Below are the code and all the weights of a small trained network. Each question names an input and a target symbol and asks about switching units off, where a switched-off unit gives its printed mean instead of its output.

import numpy as np


def w(rows, s, z=0):
    codes = np.array(rows[::2]) - 128.0
    scale = np.full(codes.shape[1], s)
    scale[-1] = z or s
    return codes * scale


def norm(h):
    return h / np.sqrt((h * h).mean(-1, keepdims=True) + 1e-5)


def f(y):
    return np.maximum(y, 0)


def softmax(a):
    e = np.exp(a - a.max(-1, keepdims=True))
    return e / e.sum(-1, keepdims=True)


def log_softmax(a):
    a = a - a.max(-1, keepdims=True)
    return a - np.log(np.exp(a).sum(-1, keepdims=True))


def net(x, mask):
    ids = ['αγδεζθλτφψω'.index(c) for c in x.split()]
    T = len(ids)
    res = E[ids] + P[:T]
    r = norm(res)
    for j in range(3):
        rows = slice(2 * j, 2 * j + 2)
        q, k, v = (r @ M[0][rows].T for M in (Q, K, V))
        z = softmax(np.where(np.tri(T) > 0, q @ k.T / 2**0.5, -1e9)) @ v
        o = O[0][rows]
        res = res + np.where(mask[j], z, o[:, -1]) @ o[:, :-1]
    y = f(norm(res) @ A[0][:, :-1].T + A[0][:, -1])
    res = res + np.where(mask[3:15], y, B[0][:, -1]) @ B[0][:, :-1]
    return log_softmax(norm(res)[-1] @ U[:, :-1].T + U[:, -1])


Q, K, V, O, A, B = {}, {}, {}, {}, {}, {}
E = w([
[120,157,125,89],'α',
[124,135,131,87],'γ',
[86,143,99,83],'δ',
[171,121,128,83],'ε',
[101,162,115,80],'ζ',
[180,167,117,85],'θ',
[2,136,129,154],'λ',
[120,108,57,117],'τ',
[127,221,102,127],'φ',
[118,138,117,125],'ψ',
[111,46,117,95],'ω',
],0.02)
P = w([
[127,118,142,180],'0',
[124,190,45,4],'1',
[137,151,28,18],'2',
[123,133,81,29],'3',
[159,178,92,47],'4',
[128,144,92,74],'5',
[119,149,96,89],'6',
[122,150,103,102],'7',
[112,152,114,121],'8',
[133,151,108,124],'9',
[115,137,122,134],'10',
[131,150,140,164],'11',
[97,120,94,124],'12',
[110,138,49,114],'13',
],0.012)
Q[0] = w([
[59,142,86,5],'h0',
[139,157,196,149],'h0',
[122,124,115,133],'h1',
[122,115,139,131],'h1',
[137,122,132,128],'h2',
[126,126,156,127],'h2',
],0.031)
K[0] = w([
[63,21,32,255],'h0',
[130,234,126,65],'h0',
[121,130,141,137],'h1',
[115,133,130,116],'h1',
[124,125,110,138],'h2',
[133,128,92,111],'h2',
],0.025)
V[0] = w([
[133,132,181,168],'h0',
[104,113,158,68],'h0',
[34,185,175,92],'h1',
[131,85,252,82],'h1',
[41,150,109,61],'h2',
[164,244,150,130],'h2',
],0.044)
O[0] = w([
[85,109,73,124,60],'h0',
[167,149,132,81,170],'h0',
[154,208,71,155,183],'h1',
[96,151,2,38,81],'h1',
[234,115,86,196,254],'h2',
[107,251,174,155,122],'h2',
],0.03,0.042)
A[0] = w([
[33,72,128,229,114],'n0',
[208,115,184,141,115],'n1',
[67,71,163,145,2],'n2',
[65,39,99,189,153],'n3',
[62,73,88,129,140],'n4',
[197,216,72,19,223],'n5',
[212,72,173,203,144],'n6',
[84,150,152,159,83],'n7',
[80,102,184,209,99],'n8',
[228,87,170,76,175],'n9',
[98,189,124,253,139],'n10',
[92,160,150,78,161],'n11',
],0.022,0.0091)
B[0] = w([
[221,140,110,211,132],'n0',
[113,111,144,43,213],'n1',
[149,190,158,181,129],'n2',
[112,103,118,247,134],'n3',
[93,65,72,198,131],'n4',
[23,151,4,135,180],'n5',
[110,116,162,6,254],'n6',
[107,157,157,131,129],'n7',
[173,145,74,138,136],'n8',
[46,123,141,91,212],'n9',
[52,124,137,80,185],'n10',
[88,84,148,118,130],'n11',
],0.041,0.032)
U = w([
[142,186,101,150,22],'α',
[116,163,45,134,56],'γ',
[226,123,101,96,218],'δ',
[5,116,148,124,74],'ε',
[223,163,81,135,45],'ζ',
[68,164,184,143,47],'θ',
[138,64,74,114,236],'λ',
[150,52,224,149,5],'τ',
[111,157,177,161,131],'φ',
[143,118,121,195,159],'ψ',
[93,44,80,117,187],'ω',
],0.015,0.0032)

Each question gives the input, a string of symbols that net reads in full, and the target symbol t.
The units are the heads (2 rows each of Q, K, V and O) and the neurons (one row each of A and B). Each row of codes is followed by its name. A weight is (code - 128) times the scale printed after its matrix; where a second scale follows, it is the last column's (O, A, B and U).
mask holds one flag per unit, heads first, then neurons. A switched-off unit (its flag False) gives its mean, the last column of its rows in O or B, instead of its output. The means were averaged over made-up inputs and are rounded, as every weight is.
A unit's drop is (log p(t) with every unit on - log p(t) with that unit switched off) / (log p(t) with every unit on - log p(t) with every unit switched off).
The circuit of an input: a set's keep is (log p(t) with only the set's units on - log p(t) with every unit switched off) / (log p(t) with every unit on - log p(t) with every unit switched off). Starting from the 12 units with the biggest drops (on a tie, the unit counted first), units are removed one at a time, each time the one whose removal leaves the highest keep (on an exact tie, the one counted first), for as long as the keep stays at least 0.8.
units of the circuit, in order: the units of the circuit, biggest drop first
k most important neurons: the k neurons with the biggest drops, biggest first
heads that matter: for each layer, one digit per head in row order, 1 if its drop is at least 0.15 and else 0, layers parted by /
drop of u: that unit's drop, to one decimal
input ω δ γ, target ω: units of the circuit, in order => (h2; h0)
input ε ω ω τ φ θ γ ω ε ε α, target ε: units of the circuit, in order => (h2)
input γ δ ε, target γ: heads that matter => 010
input τ δ ψ, target τ: heads that matter => 010
input θ δ δ, target θ: heads that matter => 001
input γ λ ω ε δ α, target γ: units of the circuit, in order => (h1; n5)
input ψ δ ω δ δ δ, target ψ: heads that matter => 100
input τ ε ω δ θ ε δ ω, target τ: units of the circuit, in order => (n5; h0)
input ψ δ ε ε θ λ δ δ δ α, target ψ: 3 most important neurons => (n0; n9; n3)
input ψ ω δ, target ψ: heads that matter => 101
input τ ω δ δ ω δ δ δ θ τ δ, target τ: units of the circuit, in order => (h1; n5)
input δ ω ω ω γ θ ω τ δ δ τ, target τ: units of the circuit, in order => (h1; h0)
input ε γ δ ω δ δ δ ε θ δ θ θ, target ε: units of the circuit, in order => (h2; n10)
input γ θ δ ω ε λ, target γ: units of the circuit, in order => (h1; n6; n5)
input ω τ φ, target ω: units of the circuit, in order => (h2)
input ε θ δ ω ω, target ε: 2 most important neurons => (n9; n5)
input ψ γ δ λ θ, target ψ: 2 most important neurons => (n0; n9)
input δ ζ ε α ψ δ δ τ δ δ α τ, target τ: 2 most important neurons => (n5; n10)
input ω δ ε ω ω ε ψ, target ω: drop of h1 => 0.3
input ω ε ω, target ω: drop of h1 => 0.1
input ω ω ω δ γ, target ω: drop of h2 => 0.3
input ω ε ω ω ε δ δ τ, target ω: most important neuron => (n3)
